(in the rows, 128 means zero)
Each row has a class, written after it.
[132  42 139 162 122 131 121 138 138 132 107 116 113  31 110 164 128 141
 129 130 160 132 107  96 126 130  73 128 137 209 117 183 100 170 120 101
 117 140  59 106 133  99  95 151 138 134 116 148 115 115 108 141 130 138
 119 111  93 141 128 121 140  87 129 126 140 104 121 130 112 112 104 141
 147 112 136 137 109 118 124 129 142 121 130 136 148 119 133 119 143 134]  rila
[126 124 119 129 141 142 153 118 126 132 133 129 133 188 113 138 147 136
 109 124 143 103 122 136 136 143 118 117 122 167 127 125 129 138 120 155
 130 132 108 141 129 143 139 131 133 139 123 123 138 135 109 131 142 100
 154 132 135 134 138 144 118 110 118 139 126 133 123 116 153 129 173 107
 128 116 132 136 145 128 127 120 126 134 123 124 123 113 127 125 126 137]  mef
[132 154 189 155 116 129 144 161 122 137 113 134  99 109 111 113 134 132
 139 128 111 140 153 119 118  81 119 129 143 126 133 129 127 117 135  89
 123 127 110 159 145 120 146 101 116 125 154 134 124 134 167 127 122 127
 124  98 149 130 117 117 131 117 138 125 131 124 140 112 121 129 110 120
 119 101 126 117 137 106 112 135 116 119 122 113 139 110 135 127 132 144]  Fis
[155  78 167  49 140  73 117 144 136 137 166 140 137  31 136 170 111 142
 102 155 175 168 138 120 178 119 141 117 121 225 122 124 102 133 130 126
 115 136  76 123 118 160  99  80  92 115 143 138  85 127 123 127 122 124
 107  69 121 146  85 131 138 154 135 139 143 101 143 122 105 109  77 198
 151 147 119 165 120 110 133 131 156 125 144 127 146 165 131 136 167 133]  Zuvap
[122 165 105 140 124 131 139 133 116 130  93 123 132 167 134  79 130 124
 137 116 108 133 165 124  98 112 142 139 126  33 115 135 129  95 137 117
 132 123 110 122 123 133 138 144 130 102 132 115 144 124 162 130 130 144
 130 178 145 109 133 120 133 137 120 135 110 143 131 134 146 139 131 143
 122 106 123 124 118 138 125 132 110 146 134 120 127 136 126 122 115 128]  tobim
[140 153 109 169 117 116 126 158 104 125  84 132 111 105 128  99 110  99
 126  78 100 157 186  93 111  87 109 143 116  31 123 190 117 111 124 110
 127 114 108  92 138  31 123 184 147 124 141 128 164 130 161 123 111 173
  99 158 109 120 159 111 129 115 136 118 116 130 140 133 150 119  57 161
  97 111 120 127 114 148 128 123 121 128 143 106 107 143 139 108 118 145]  tobim
[116 127  68 145 119 141  31 118 120 121 107 120 127 156 137 122 139 142
 125 113 123 118 142 120 125 140 115 123 132 121 130 144 124 126 129 139
 128 125 100 138 131 135 128 140 137 143 121 124 143 135 135 136 124 126
 135 156 130 121 147 116 122 130 104 141 117 139 121 132 139 132 157 119
 134 112 126 133 102 131 130 121 128 152 132 118 123 133 127  99 120 126]  tobim
[125  61 140 138 131 123 112 139 154 144 123 127 130  31 114 143 118 142
 138 155 150 159 124 100  90 107 131 130 131 104 119 162 114 114 121  98
 134 115  56 101 147 107 124 133 116 141 100 132 123 113 101 142 121 139
 124 102 115 137 136 138 138 111 137 117 120 137 169 144 118 118  81 163
 142 104 132 135 104 124 119 128 148 128 139 117 127 117 129 121 115 142]  rila
[139  93 120 161 114 135 121 138 130 135 108 135 107 115 109 149 131 138
 129 110 138 124 121 105 117 130  94 126 144 172 125 150 108 153 117 119
 128 130  75 134 136  97 128 153 132 135 116 122 128 130 127 136 117 126
 129  90 105 135 135 121 116  91 125 138 136 115 136 112 117 127 129 114
 132 100 140 127 131 122 116 123 123 115 132 124 125 122 136 119 133 147]  Fis
[140  60 159 139 143 104 112 173 142 107 123 133 133  31 103 135  94 122
 119 161 154 180 139  70 133  95 135 123 119 124 128 180  86 133 121 108
 131 137  51  84 142  71 109 148 100 122 171 138 109 121 123 139 100 158
  94  77  88 144 122 116 154 117 153 118 131 101 143 149  96 104  31 190
 145 107 120 154  99 120 128 127 150 114 131 119 148 149 133 112 142 178]  Zuvap
[128  74 124 168 133 124 136 142 154 144  89 124 147  31 129 103 114 143
 142 161 144 151 130 110  71 122 166 156 142  31 133 148 115  95 132  94
 133 131  53  89 140 137 107 170 133 163  97 144 131 118 114 147 123 170
 113 159 109 121 143 132 145 110 137 116 102 150 121 172 119 132  91 162
 151  86 125 129 103 126 112 107 141 133 139 120 140 136 134  99 108 133]  rila
[139  93 144 151 122 130 114 161 125 119 123 131 102  90 108 147 118 126
 112 107 133 139 133 104 123 115  97 134 120 124 136 167 108 150 116 113
 127 122 106 110 133  61 128 148 124 102 126 137 129 128 124 135 122 128
 106 102 114 131 163 130 129 106 128 124 134  94 143 125 123 115  84 141
 123 134 139 139 123 131 133 124 128 142 131 120 137  84 128 118 136 150]  rila
[115 109 138 138 124 132 119 119 139 138 108 120 131  97 124 131 130 145
 138 139 144 131 150 129 112 114 138 130 143 124 130 132 123 123 134 107
 126 131  75 123 132 170 128 132 126 161 115 125 133 128 128 137 127 125
 127 118 132 124 123 128 123 118 127 123 125 136 125 122 118 127 131 144
 141 115 122 128 125 118 125 130 134 133 125 128 143 137 133 127 128 132]  mef
[180 203 130 162 121 151 148 138 114 124  99 121 103 225  94  98 125 123
 141  93  97 120 211 118  76  82 110 131 114  31 133 118 145  82 112 104
 153 111 110 125 142  41 160 164 128 137 143  97 179 117 136 115 124 122
 159 164 166 114 191 142 123 106 125 127  99 167 133 120 183 140 119  94
  84 105 130 118 142 148 107 129  89 128 112 101  95  91 133 117  89 140]  Fis
[132 138  95 129 103 141 120 132 118 131 117 120 140 112 140  94 128 108
 127 130 132 138 170 114 111 107 144 132 123  31 129 137 118  85 123 106
 131 117  92 106 131 122 123 130 129 144 127 137 137 119 137 120 127 141
 132 156 125 111 141 100 135 142 121 119  99 142 116 165 130 135 118 148
 131 116 125 136 128 138 127 130 126 132 133 116 115 137 136 130 110 130]  tobim
[139 108 146 125 135 112 128 160 114 127 133 122 113  31 139 117 106 111
 113 127 139 160 152  95 134  97 127 141 114  87 122 159 119 117 128 107
 132 117 111  88 129  39 115 140 106 118 148 148 133 119 152 124 120 158
 113  94 113 136 147 122 132 127 132 114 127 105 152 131 126 112  44 168
 117 131 125 136 125 128 131 131 128 132 124 126 133 134 130 125 130 150]  Zuvap
[142  87 146 133 142 131 147 154 126 112 123 126 100 123 107 110  76 115
 121 116 134 143 132  98 106 122 144 156 115  65 123 153 119 125 116 118
 133 125 128  77 127  31 123 162 129 131 106 126 134 116 105 133 144 169
 133 147 117 139 160 152 143 110 140 116 138 134 128 148 141 129  64 142
 109 125 129 134 110 143 119 129 120 118 122 116 122 116 131 108 114 127]  Zuvap
[134  83 140 129 111 128  90 152 117 126 138 134 100  31 111 166 131 143
  99 107 158 140 142 101 163 111 104 109 135 225 108 168 105 153 120 126
 135 118  54 127 134 106 115  96 114 119 134 126 105 103 134 129 122 110
 119  55 116 145 117 124 120 132 134 143 139 100 154 117 126 111  94 148
 141 124 128 160 134 110 133 134 138 125 123 128 141 133 135 127 154 154]  rila
[137 128 131 136 121 127 123 130 118 118 136 140  97 192 110 147 125 125
  95 103 119 130 172 120 135 119  83 110  98  74 132 154 132 135 118 134
 142 123 127 114 141  35 131 143 124 110 135 116 168 134 113 133 125 109
 149 123 142 141 148 157 126 124 124 124 141 132 136 120 139 119  87 136
 101 157 144 131 134 145 131 112 119 135 114 115  96 104 140 129 122 157]  rila
[120 133 153 141 112 118 132 138 138 142 120 145 152  94 121 138 124 140
 135 125 128 142 141 136 165 113 110 138 133 149 130 147 122 141 131 131
 117 119 100 159 129 188 132 133 139 119 125 126 122 128 152 139 122 133
 121 129 109 132  98 129 145 118 138 127 104 106 120 124 114 115  92 170
 151 140 128 128 103 116 124 131 144 114 133 124 144 150 119 128 149 115]  mef
[125 119 117 100 152 127 129 121 140 141 146 121 166 118 127 124 130 155
 138 160 170 115 144 122 123 147 154 129 134 168 133  66 129 100 125 136
 134 130  68 113 121 207 137 110 111 135 108 126 111 123 117 162 136 124
 143 150 152 122 129 155 136 134 128 128 117 139 112 128 131 129 152 153
 140 141 121 143 131 136 123 122 137 140 130 128 149 136 137 131 116 130]  Zuvap
[130 139 166 124 118 132 128 138 119 126 133 141 116 180 108 141 139 141
 132 119 131 108 146 116 140 111  99 104 140 199 110 110 136 136 125 120
 141 127  96 161 127 154 148  85 111 135 139 128 114 130 148 127 127  78
 140  90 155 122 110 132 111 126 129 122 140 122 143  97 119 133 160 100
 117 119 133 128 154 104 130 122 110 119 111 125 137 124 124 140 134 147]  Fis
[126  73 111 171 116 147 123 141 123 150  60 130  98  62 124 126 132 121
 146 110 137 126  75 115 101 131 130 136 143 173 112 169 102 155 131 106
 123 134  48  97 144  91 117 169 145 148  93 127 105 139 129  94 126 172
 101 127  98 121 123  83 116  92 131 132 128 115 123 143 110 127 149 106
 153  62 128 104 125 127 126 126 138 126 131 126 132 136 135  99 133 111]  tobim
[143 118 125 103 121 125 115 156  91 115 139 154  86  48 130 168 133 111
  86  90 129 141 148  84 170 109  94 111 123 190 129 157  97 153 129 134
 128 120 137 133 124  51 110 112 116 112 161 128 119 131 135 121 119 116
 124  64 121 135 115 113 117 147 134 139 151 108 149 107 111 107 105 136
 127 125 133 149 136 120 137 130 125 135 108 118 112 132 135 126 145 162]  tobim
[140 162 223 121 106 111 118 170 103 122 143 153 111  31 117 164 138 118
 115 100 111 153 159 122 155  78  82 123 144 225 116 155 110 153 126 118
 120 124  94 162 131  52 120  89 127  93 174 123 108 126 176 131 124 104
 119  31 124 146  78 108 127 132 139 144 145  86 155  85 102 107  86 157
 125 132 123 131 137  90 133 131 117 110 123 131 145 171 121 142 166 151]  Fis
[119 118 108 155 114 130 126 126 140 139 109 119 124 164 113 110 132 134
 144 141 125 114 115 136  97 125 135 128 141  98 141 104 128 120 123 113
 130 126 126 137 145 146 132 133 138 145 110 129 131  88 126 144 134 123
 129 137 124 119 130 127 123 105 127 125 117 133 128 134 126 130 156 104
 134 102 134 114 131 131 126 136 133 134 126 124 132 125 135 123 120 124]  Fis
[131 123 156 135 125 130 129 128 140 130 131 126 127 116 123 152 119 136
 129 140 135 136 124 127 119 131 104 134 110 141 131 127 122 134 124 127
 125 129 119 133 143 138 127 117 120 103 131 132 127 106 110 137 139 115
 134 104 128 140 119 146 127 119 132 127 140 126 138 128 122 117  91 139
 128 138 133 130 146 124 124 121 134 130 126 131 139 122 116  87 135 139]  rila
[130 165 146 132 124 118 132 135 143 149 119 115 142 119 137  83 125 137
 151 166 119 152 195 126  85  81 142 135 133  31 132 118 144  64 121  99
 141 120  73 114 136 191 136 138 124 145 137 119 151 115 146 128 124 139
 123 158 151 116 138 136 145 120 133 119  84 155 119 140 141 137  81 180
 123 152 127 127 121 128 106 123 139 129 128 116 143 135 129 135 114 144]  rila
[115  75 108 182 128 150 138 108 150 133  92 117 133 206 134 129 127 134
 145 132 135 114  89 146  82 180 116 160 137  95 113 151 118 134 126 136
 124 150 105 106 135 113 129 195 163 139  59 124 152 136 105 131 138 158
 113 178 101 126 185 132 134  73 121 123 123 133 107 148 153 138 150 103
 130 108 143 116 111 148 125 126 141 131 136 117 121 115 130 111 111 116]  mef
[136  66 125 112 134 119 102 137 134 128 147 140 121  31 114 167 132 153
 124 120 178 131 123 107 153 136 104 107 123 225 120 145 100 147 121 115
 126 130  64 136 126 146 110  97 125 124 127 126 101 110 123 140 128  98
 140  74 103 140 103 134 130 128 132 143 133 110 135 124 100 114 139 157
 149 121 127 153 129 106 128 133 160 138 139 129 147 126 141 125 147 160]  rila
[127 136 100 150 122 134 120 105 151 133 110 108 162 211 126 116 115 131
 128 134 117 139 173 134  83 126 131 142 114  31 124 140 139  95 119 126
 137 130 115 105 132 108 132 170 138 147 122 132 173 109 118 135 124 122
 134 175 141 120 171 157 131 116 115 113 103 149 130 152 220 115  91 154
 105 147 153 133 114 157 125 146 123 146 128 121 133 114 166 129 112 135]  mef
